Below are the code and all the weights of a small trained network. Each question names an input and a class and asks about switching units off, where a switched-off unit gives its printed mean instead of its output.

import numpy as np


def w(rows, s, z=0):
    codes = np.array(rows[::2]) - 128.0
    scale = np.full(codes.shape[1], s)
    scale[-1] = z or s
    return codes * scale


def f(y):
    return np.maximum(y, 0)


def log_softmax(a):
    a = a - a.max(-1, keepdims=True)
    return a - np.log(np.exp(a).sum(-1, keepdims=True))


def net(x, mask):
    res = np.array(x, float).reshape(1, 5) / 4 @ E
    y = f(res @ A[0][:, :-1].T + A[0][:, -1])
    res = res + np.where(mask, y, B[0][:, -1]) @ B[0][:, :-1]
    return log_softmax(res[-1] @ U[:, :-1].T + U[:, -1])


A, B = {}, {}
E = w([
[170,80,255,84,99,193,176,60,138,68],'x0',
[146,134,132,113,105,100,161,140,111,132],'x1',
[92,46,118,107,85,77,77,110,44,55],'x2',
[116,117,128,119,144,126,120,121,140,147],'x3',
[254,149,88,103,139,50,66,73,156,169],'x4',
],0.0095)
A[0] = w([
[168,108,160,143,116,68,88,60,145,133,21],'N0',
[154,152,189,143,132,178,176,121,169,179,117],'N1',
[192,217,38,136,156,101,105,151,150,194,157],'N2',
[109,65,136,74,128,170,135,117,77,66,107],'N3',
[107,49,177,86,129,135,130,116,69,42,116],'N4',
[255,101,108,72,141,81,55,43,146,114,117],'N5',
[63,183,156,161,135,197,219,182,164,172,174],'N6',
[208,101,167,80,125,174,163,89,164,120,1],'N7',
[138,157,127,90,149,185,166,160,160,124,207],'N8',
[112,105,197,150,90,135,135,105,120,76,131],'N9',
[109,20,60,107,114,60,67,112,71,57,114],'N10',
[57,103,4,116,137,116,141,210,113,148,183],'N11',
[42,131,72,182,112,71,110,179,86,120,2],'N12',
[227,106,242,89,121,190,143,83,177,96,106],'N13',
[84,67,194,85,130,145,158,140,132,83,94],'N14',
],0.0076,0.0066)
B[0] = w([
[112,111,106,89,159,222,168,160,79,74,151],'N0',
[91,105,128,117,116,134,143,152,82,78,187],'N1',
[222,86,105,164,84,121,128,103,241,182,230],'N2',
[196,137,84,109,159,124,99,124,207,175,194],'N3',
[234,112,65,118,131,143,131,134,208,180,217],'N4',
[9,151,168,164,131,120,139,152,71,114,220],'N5',
[44,121,148,84,128,87,97,111,19,81,248],'N6',
[70,196,165,191,115,65,127,125,53,138,165],'N7',
[109,131,121,195,126,98,104,118,77,133,198],'N8',
[181,126,97,90,161,144,149,108,207,145,191],'N9',
[34,168,185,115,139,166,178,148,58,107,225],'N10',
[54,138,203,167,117,95,133,111,62,101,249],'N11',
[143,123,130,7,158,194,160,126,68,77,187],'N12',
[1,113,105,95,135,126,120,178,36,97,228],'N13',
[230,145,77,130,118,210,118,117,184,154,195],'N14',
],0.0079,0.011)
U = w([
[64,183,176,203,134,59,109,127,64,134,10],'0',
[94,115,150,54,168,169,162,144,66,76,105],'1',
[254,112,85,141,141,122,109,87,235,191,255],'2',
],0.0082,0.00088)

Each question gives the input, the list of numbers given to net, and the class t.
The units are the neurons (one row each of A and B). Each row of codes is followed by its name. A weight is (code - 128) times the scale printed after its matrix; where a second scale follows, it is the last column's (A, B and U).
mask holds one flag per neuron, in row order. A switched-off neuron (its flag False) gives its mean, the last column of its row in B, instead of its output. The means were averaged over made-up inputs and are rounded, as every weight is.
A unit's drop is (log p(t) with every unit on - log p(t) with that unit switched off) / (log p(t) with every unit on - log p(t) with every unit switched off).
The circuit of an input: a set's keep is (log p(t) with only the set's units on - log p(t) with every unit switched off) / (log p(t) with every unit on - log p(t) with every unit switched off). Starting from the 12 units with the biggest drops (on a tie, the unit counted first), units are removed one at a time, each time the one whose removal leaves the highest keep (on an exact tie, the one counted first), for as long as the keep stays at least 0.8.
units of the circuit, in order: the units of the circuit, biggest drop first
most important unit: the unit with the biggest drop
top k neurons: the k neurons with the biggest drops, biggest first
drop when u is switched off: that unit's drop, to one decimal
input [8,4,1,5,-8], class 2: units of the circuit, in order : N4, N14
input [8,-3,0,0,8], class 0: top 2 neurons : N7, N5
input [4,7,8,-3,0], class 2: most important unit : N4
input [6,-7,-3,6,2], class 0: top 3 neurons : N7, N12, N8
input [-3,3,0,-7,5], class 2: top 3 neurons : N2, N6, N13
input [5,7,-2,-8,2], class 0: top 2 neurons : N7, N12
input [0,3,0,3,1], class 2: units of the circuit, in order : N6, N13
input [1,-4,-4,-4,8], class 0: top 3 neurons : N5, N4, N14
input [-8,7,4,7,0], class 1: top 2 neurons : N12, N8
input [4,1,-5,-8,1], class 0: drop when N0 is switched off : 0.1
input [8,-8,3,8,-1], class 2: drop when N4 is switched off : 0.3
input [5,7,0,3,6], class 0: drop when N11 is switched off : -0.1
input [-7,-4,-3,2,1], class 2: drop when N10 is switched off : 0.2
input [3,-6,-6,-7,2], class 0: most important unit : N12
